Below is a small trained network, with its code and all its weights. Each question gives an input and a class and asks what happens when units are switched off, that is, made to give their printed mean instead of their output.

import numpy as np


def w(rows, s, z=0):
    codes = np.array(rows[::2]) - 128.0
    scale = np.full(codes.shape[1], s)
    scale[-1] = z or s
    return codes * scale


def f(y):
    return y / 2 * (1 + np.tanh(0.7978845608 * (y + 0.044715 * y**3)))


def log_softmax(a):
    a = a - a.max(-1, keepdims=True)
    return a - np.log(np.exp(a).sum(-1, keepdims=True))


def net(x, mask):
    res = np.array(x, float).reshape(1, 4) / 4 @ E
    y = f(res @ A[0][:, :-1].T + A[0][:, -1])
    res = res + np.where(mask, y, B[0][:, -1]) @ B[0][:, :-1]
    return log_softmax(res[-1] @ U[:, :-1].T + U[:, -1])


A, B = {}, {}
E = w([
[46,158,208,135,32,41,73],'x0',
[217,108,254,155,211,115,71],'x1',
[101,196,128,186,198,44,234],'x2',
[170,71,30,229,95,12,109],'x3',
],0.0067)
A[0] = w([
[77,151,107,103,97,174,175,104],'n0',
[91,133,62,135,74,149,162,38],'n1',
[85,125,80,95,106,125,153,70],'n2',
[82,154,189,148,49,89,123,106],'n3',
[146,64,114,106,74,171,51,179],'n4',
[83,108,72,115,75,158,144,73],'n5',
[163,96,73,210,89,92,110,47],'n6',
[150,113,105,121,187,201,175,50],'n7',
[133,179,138,151,147,81,204,112],'n8',
[120,177,125,145,176,71,194,33],'n9',
[86,151,167,145,83,92,122,124],'n10',
[90,175,170,41,143,186,141,110],'n11',
[51,156,205,71,140,134,132,128],'n12',
[96,142,64,77,100,115,157,63],'n13',
[60,133,157,110,88,68,67,130],'n14',
[95,183,130,184,169,82,205,134],'n15',
[139,52,129,113,81,173,79,201],'n16',
[91,148,62,105,73,141,157,17],'n17',
[173,95,70,132,179,178,163,59],'n18',
[138,254,144,149,156,120,173,225],'n19',
[154,85,108,104,71,176,57,187],'n20',
[103,172,56,108,84,135,159,86],'n21',
[191,122,55,122,188,162,163,71],'n22',
[185,60,69,183,80,46,106,49],'n23',
[203,76,204,128,176,99,109,255],'n24',
[158,57,112,184,100,82,154,132],'n25',
[159,85,80,162,170,209,139,78],'n26',
[96,158,183,162,111,95,68,148],'n27',
],0.0074,0.00074)
B[0] = w([
[154,174,163,187,121,177,53,182],'n0',
[159,171,167,182,147,117,90,187],'n1',
[171,163,163,184,144,114,93,166],'n2',
[24,78,64,143,178,110,146,199],'n3',
[193,185,119,24,93,36,208,208],'n4',
[171,177,142,168,151,100,120,180],'n5',
[126,50,206,124,66,255,68,219],'n6',
[52,77,77,145,161,141,115,194],'n7',
[179,136,129,66,71,115,222,185],'n8',
[158,145,183,33,88,74,209,189],'n9',
[73,69,61,109,148,117,151,173],'n10',
[123,74,183,111,52,212,135,222],'n11',
[105,62,126,142,140,171,93,201],'n12',
[161,193,186,179,157,126,75,178],'n13',
[67,77,56,110,219,95,156,202],'n14',
[178,131,137,53,103,116,183,212],'n15',
[170,172,99,54,131,33,224,193],'n16',
[152,194,141,196,164,103,81,188],'n17',
[75,79,82,132,204,93,134,196],'n18',
[180,109,187,75,68,145,163,189],'n19',
[200,143,143,79,107,46,204,202],'n20',
[160,160,169,199,128,106,75,190],'n21',
[53,84,58,126,165,111,143,206],'n22',
[122,26,171,104,50,237,99,254],'n23',
[165,216,175,250,213,95,41,219],'n24',
[153,82,217,127,49,183,97,199],'n25',
[60,102,78,125,164,82,138,190],'n26',
[80,129,79,178,203,101,126,184],'n27',
],0.0055,0.0058)
U = w([
[202,153,122,45,103,54,201,147],'0',
[122,76,162,130,90,255,101,155],'1',
[34,94,35,153,198,80,134,3],'2',
[188,217,155,231,175,100,64,201],'3',
],0.009,0.0004)

Each question gives the input, the list of numbers given to net, and the class t.
The units are the neurons (one row each of A and B). Each row of codes is followed by its name. A weight is (code - 128) times the scale printed after its matrix; where a second scale follows, it is the last column's (A, B and U).
mask holds one flag per neuron, in row order. A switched-off neuron (its flag False) gives its mean, the last column of its row in B, instead of its output. The means were averaged over made-up inputs and are rounded, as every weight is.
A unit's drop is (log p(t) with every unit on - log p(t) with that unit switched off) / (log p(t) with every unit on - log p(t) with every unit switched off).
The circuit of an input: a set's keep is (log p(t) with only the set's units on - log p(t) with every unit switched off) / (log p(t) with every unit on - log p(t) with every unit switched off). Starting from the 12 units with the biggest drops (on a tie, the unit counted first), units are removed one at a time, each time the one whose removal leaves the highest keep (on an exact tie, the one counted first), for as long as the keep stays at least 0.8.
circuit, biggest first: the units of the circuit, biggest drop first
unit that matters most: the unit with the biggest drop
top k neurons: the k neurons with the biggest drops, biggest first
drop when u is switched off: that unit's drop, to one decimal
input [-5,-4,4,6], class 1: circuit, biggest first => [n6, n23]
input [-6,5,3,4], class 2: circuit, biggest first => [n22, n18]
input [5,4,-5,8], class 1: unit that matters most => n23
input [-6,1,4,-5], class 2: circuit, biggest first => [n7, n22]
input [8,-8,-7,-7], class 2: circuit, biggest first => [n14, n3]
input [0,-5,4,8], class 1: circuit, biggest first => [n23, n6]
input [-1,3,-1,5], class 1: circuit, biggest first => [n23, n6]
input [-6,6,3,4], class 2: top 3 neurons => [n22, n18, n26]
input [3,-4,8,7], class 0: top 2 neurons => [n9, n15]
input [0,5,-6,5], class 0: top 2 neurons => [n4, n16]
input [2,7,-3,8], class 1: top 3 neurons => [n23, n6, n25]
input [-5,7,-7,2], class 0: top 3 neurons => [n4, n16, n20]
input [8,-1,8,8], class 0: top 2 neurons => [n9, n15]
input [-7,6,-2,6], class 2: circuit, biggest first => [n22]
input [-1,-2,-6,5], class 0: top 3 neurons => [n4, n16, n20]
input [7,-8,-7,-6], class 3: top 2 neurons => [n0, n17]
input [3,-4,-3,-2], class 3: drop when n24 is switched off => -0.2
input [6,5,7,-6], class 0: drop when n15 is switched off => 0.3
input [-8,-5,-5,8], class 1: drop when n3 is switched off => 0.2
input [-6,-5,-3,6], class 1: drop when n3 is switched off => 0.2
